Look-ups in named tables: a row name and a column name give one cell, copied from the table.

Sapodok
cols = Vilipop, Vov, Bak, Lesono, Kuzili, Rul
Bofu: [176, 99, 117, 127, 63, 161]
Pebe: [119, 168, 141, 41, 142, 229]
Ragav: [148, 128, 121, 132, 83, 124]
Lom: [210, 134, 152, 77, 74, 99]
Nog: [124, 121, 151, 135, 217, 114]
Zupid: [149, 125, 155, 48, 99, 125]
Zibag: [134, 92, 112, 79, 164, 120]
Gozonef: [187, 141, 142, 156, 71, 134]
Rud: [132, 143, 143, 141, 54, 161]
Vunabud: [142, 109, 119, 134, 66, 63]
Zin: [144, 123, 108, 117, 7, 80]
Novi: [106, 91, 141, 14, 174, 123]

Gozonef, Lesono -> 156
Novi, Lesono -> 14
Zin, Kuzili -> 7
Gozonef, Bak -> 142
Ragav, Bak -> 121
Rud, Bak -> 143
Novi, Vov -> 91
Bofu, Kuzili -> 63
Pebe, Vilipop -> 119
Ragav, Lesono -> 132
Vunabud, Rul -> 63
Ragav, Rul -> 124
Nog, Vilipop -> 124
Nog, Kuzili -> 217
Bofu, Vilipop -> 176
Ragav, Vov -> 128
Bofu, Bak -> 117
Vunabud, Lesono -> 134

Rume.tsv
	Zaru	Lagekig	Bulo	Lup	Kek	Baz	Luvos	Gamulu
Lav	-0.4	-0.5	0.0	-0.4	-0.8	-0.1	-0.3	0.4
Lam	-0.6	-0.2	-0.3	-0.6	-0.4	-0.3	-0.3	0.6
Rel	-0.6	-0.1	-0.7	-0.4	-0.2	-0.4	-0.3	0.5
Vufusu	-0.2	-0.6	-0.8	0.3	-0.6	-0.2	-0.1	0.2
Poburen	-0.2	-0.7	-0.8	0.3	-0.6	-0.2	-0.1	0.2
Nud	-0.6	-0.1	-0.7	-0.4	-0.2	-0.4	-0.3	0.5
Nuta	-0.5	-0.2	-0.9	-0.2	-0.2	-0.4	-0.3	0.4
Ruk	-0.5	-0.2	-0.9	-0.2	-0.2	-0.4	-0.3	0.4
Rami	-0.2	-0.5	-0.9	0.2	-0.5	-0.3	-0.2	0.2
Fedepot	-0.6	-0.1	-0.7	-0.4	-0.2	-0.4	-0.3	0.5
Kasezu	-0.3	-0.7	-0.1	-0.2	-0.9	0.0	-0.2	0.3
Tonales	-0.5	-0.5	0.0	-0.5	-0.7	-0.1	-0.3	0.5
Mut	-0.1	-0.8	-0.5	0.2	-0.8	-0.1	-0.1	0.2

Kek of Nud is -0.2
Zaru of Tonales is -0.5
Luvos of Poburen is -0.1
Zaru of Vufusu is -0.2
Lagekig of Rel is -0.1
Zaru of Lam is -0.6
Baz of Lav is -0.1
Kek of Ruk is -0.2
Luvos of Nuta is -0.3
Lup of Nuta is -0.2
Baz of Rami is -0.3
Lup of Kasezu is -0.2
Gamulu of Fedepot is 0.5

Table Dopinen
         Gugebug  Vudoz  Mus  Suk  Goziba
Narazir      -62    -75  -52  -69     -33
Fevotu       -50    -41  -51  -29     -35
Tozu         -19    -30  -30  -19     -43
Tugen         14     42  -26   62       5
Kam          -64    -92  -48  -81     -39
Zef          -74    -98  -57  -88     -38
Niterat      -73     33  -19  -92     -67

Tugen, Mus -> -26
Narazir, Gugebug -> -62
Kam, Gugebug -> -64
Kam, Suk -> -81
Niterat, Suk -> -92
Tozu, Gugebug -> -19
Narazir, Goziba -> -33
Zef, Suk -> -88
Zef, Goziba -> -38
Tozu, Mus -> -30
Fevotu, Goziba -> -35
Tozu, Vudoz -> -30
Fevotu, Vudoz -> -41
Fevotu, Suk -> -29
Kam, Mus -> -48
Niterat, Vudoz -> 33
Tozu, Goziba -> -43
Tozu, Suk -> -19
Kam, Vudoz -> -92
Which row has the largest Goziba? Tugen

Defil
          Naf    Nur  Finuto   Koga
Simi    7.363  3.750   4.622  8.119
Buk     3.482  4.915   3.414  5.714
Kesubo  3.334  5.587   8.596  2.247

What is the Koga of Kesubo in Defil?
2.247
What is the Koga of Buk in Defil?
5.714
What is the Finuto of Kesubo in Defil?
8.596
What is the Koga of Simi in Defil?
8.119
What is the Nur of Kesubo in Defil?
5.587
What is the Naf of Buk in Defil?
3.482
What is the Nur of Buk in Defil?
4.915

Nera:
,Bunub,Vam,Buti
Dezale,121,182,163
Pili,168,145,104
Sed,82,178,189
Pel,174,183,110
Filoze,170,129,114
Direm,178,235,111
Vabibom,173,179,111
Magitu,193,187,50
Zatutog,142,128,130
Bupun,177,153,98
Doko,172,104,122
Sodabi,189,113,80

What is the Vam of Doko in Nera?
104
What is the Buti of Dezale in Nera?
163
What is the Buti of Direm in Nera?
111
What is the Buti of Sodabi in Nera?
80
What is the Bunub of Dezale in Nera?
121
What is the Buti of Magitu in Nera?
50
What is the Vam of Direm in Nera?
235

Tikefa =
|  | Sedem | Gafo | Kor | Sav | Mutod | Pazap | Popi | Zogirab | Daz |
|---|---|---|---|---|---|---|---|---|---|
| Tizol | 59.938 | 66.042 | 71.929 | 70.299 | 63.749 | 90.541 | 58.248 | 73.354 | 78.635 |
| Siz | 94.052 | 77.236 | 73.802 | 78.876 | 76.755 | 77.679 | 77.108 | 24.571 | 72.691 |
| Goti | 71.824 | 66.843 | 68.718 | 63.970 | 72.297 | 54.318 | 64.559 | 83.303 | 67.353 |
| Tulidi | 88.475 | 65.911 | 91.895 | 77.164 | 64.905 | 48.261 | 56.686 | 75.720 | 61.448 |
| Potudaz | 91.483 | 76.198 | 85.985 | 71.886 | 69.531 | 69.457 | 94.876 | 59.782 | 73.807 |
| Pigu | 78.730 | 63.563 | 93.310 | 72.884 | 61.458 | 61.078 | 54.760 | 93.440 | 70.456 |
| Sadufev | 80.211 | 70.378 | 68.393 | 66.463 | 74.294 | 43.822 | 75.537 | 69.443 | 59.855 |

Pazap of Goti: 54.318
Daz of Pigu: 70.456
Sedem of Pigu: 78.730
Gafo of Pigu: 63.563
Popi of Siz: 77.108
Pazap of Tizol: 90.541
Mutod of Siz: 76.755
Sedem of Sadufev: 80.211
Daz of Tizol: 78.635
Sav of Siz: 78.876
Kor of Tulidi: 91.895
Popi of Goti: 64.559
Pazap of Pigu: 61.078
Row with the largest Sav: Siz

